Here is a tiny trained network, its code and every weight. The questions are about switching its units off for an input and a class, where a switched-off unit gives its printed mean instead of its output.

import numpy as np


def w(rows, s, z=0):
    codes = np.array(rows[::2]) - 128.0
    scale = np.full(codes.shape[1], s)
    scale[-1] = z or s
    return codes * scale


def f(y):
    return np.maximum(y, 0)


def log_softmax(a):
    a = a - a.max(-1, keepdims=True)
    return a - np.log(np.exp(a).sum(-1, keepdims=True))


def net(x, mask):
    res = np.array(x, float).reshape(1, 6) / 4 @ E
    y = f(res @ A[0][:, :-1].T + A[0][:, -1])
    res = res + np.where(mask, y, B[0][:, -1]) @ B[0][:, :-1]
    return log_softmax(res[-1] @ U[:, :-1].T + U[:, -1])


A, B = {}, {}
E = w([
[123,128,126,131,129,128,127],'x0',
[123,129,129,135,126,126,124],'x1',
[131,128,129,126,126,126,123],'x2',
[36,169,255,60,67,169,115],'x3',
[96,77,111,140,207,242,27],'x4',
[125,126,128,135,131,128,132],'x5',
],0.0055)
A[0] = w([
[133,137,124,114,115,96,159,151],'neuron 1',
[122,111,121,123,148,170,102,147],'neuron 2',
[141,118,135,114,132,139,181,197],'neuron 3',
[148,129,119,139,134,124,125,115],'neuron 4',
[133,122,114,128,130,126,131,120],'neuron 5',
[149,126,84,132,144,115,129,110],'neuron 6',
[137,135,131,125,127,123,137,146],'neuron 7',
[122,121,121,124,165,182,89,149],'neuron 8',
[135,127,117,130,136,124,130,119],'neuron 9',
[95,158,247,97,88,178,110,9],'neuron 10',
[151,136,136,111,64,15,192,172],'neuron 11',
[114,106,104,123,184,230,45,158],'neuron 12',
[181,127,27,145,171,102,139,97],'neuron 13',
[159,122,59,140,154,106,131,108],'neuron 14',
[140,143,126,114,110,93,153,159],'neuron 15',
],0.013,0.0013)
B[0] = w([
[169,138,124,177,142,147,155,170],'neuron 1',
[163,164,101,161,152,127,163,176],'neuron 2',
[159,140,131,138,146,141,133,153],'neuron 3',
[114,119,155,112,107,132,118,146],'neuron 4',
[123,119,134,115,111,130,122,140],'neuron 5',
[99,100,180,84,97,132,89,169],'neuron 6',
[131,124,128,172,121,120,108,140],'neuron 7',
[180,175,112,183,142,124,191,193],'neuron 8',
[120,112,145,118,115,139,124,140],'neuron 9',
[45,14,141,15,68,101,1,254],'neuron 10',
[204,193,67,240,219,159,219,255],'neuron 11',
[221,216,89,226,174,110,255,252],'neuron 12',
[15,71,191,13,60,126,32,227],'neuron 13',
[63,82,171,57,77,128,61,194],'neuron 14',
[157,163,112,171,160,140,136,174],'neuron 15',
],0.0081,0.0079)
U = w([
[214,216,76,255,218,145,199,254],'0',
[44,41,163,6,38,119,55,2],'1',
],0.0068,0.00062)

Each question gives the input, the list of numbers given to net, and the class t.
The units are the neurons (one row each of A and B). Each row of codes is followed by its name. A weight is (code - 128) times the scale printed after its matrix; where a second scale follows, it is the last column's (A, B and U).
mask holds one flag per neuron, in row order. A switched-off neuron (its flag False) gives its mean, the last column of its row in B, instead of its output. The means were averaged over made-up inputs and are rounded, as every weight is.
A unit's drop is (log p(t) with every unit on - log p(t) with that unit switched off) / (log p(t) with every unit on - log p(t) with every unit switched off).
unit that matters most: the unit with the biggest drop
k most important neurons: the k neurons with the biggest drops, biggest first
drop of u: that unit's drop, to one decimal
input [2,3,8,8,8,4], class 0: 4 most important neurons	(neuron 12; neuron 13; neuron 8; neuron 2)
input [4,7,-4,-8,6,3], class 1: unit that matters most	neuron 13
input [6,-5,-8,-8,-7,-8], class 1: 4 most important neurons	(neuron 13; neuron 14; neuron 12; neuron 6)
input [-4,1,0,7,7,-7], class 0: 2 most important neurons	(neuron 12; neuron 13)
input [8,5,8,6,-6,4], class 0: 4 most important neurons	(neuron 11; neuron 13; neuron 14; neuron 15)
input [5,6,5,-8,-7,-8], class 1: 2 most important neurons	(neuron 13; neuron 14)
input [6,-7,-2,-5,3,-7], class 1: 2 most important neurons	(neuron 13; neuron 11)
input [-2,-8,-5,-4,-2,6], class 1: 2 most important neurons	(neuron 12; neuron 13)
input [5,3,-5,6,-8,0], class 0: drop of neuron 11	4.2
input [3,2,-2,-8,4,-1], class 1: drop of neuron 13	0.5
input [7,7,1,7,-8,-5], class 0: drop of neuron 11	5.1
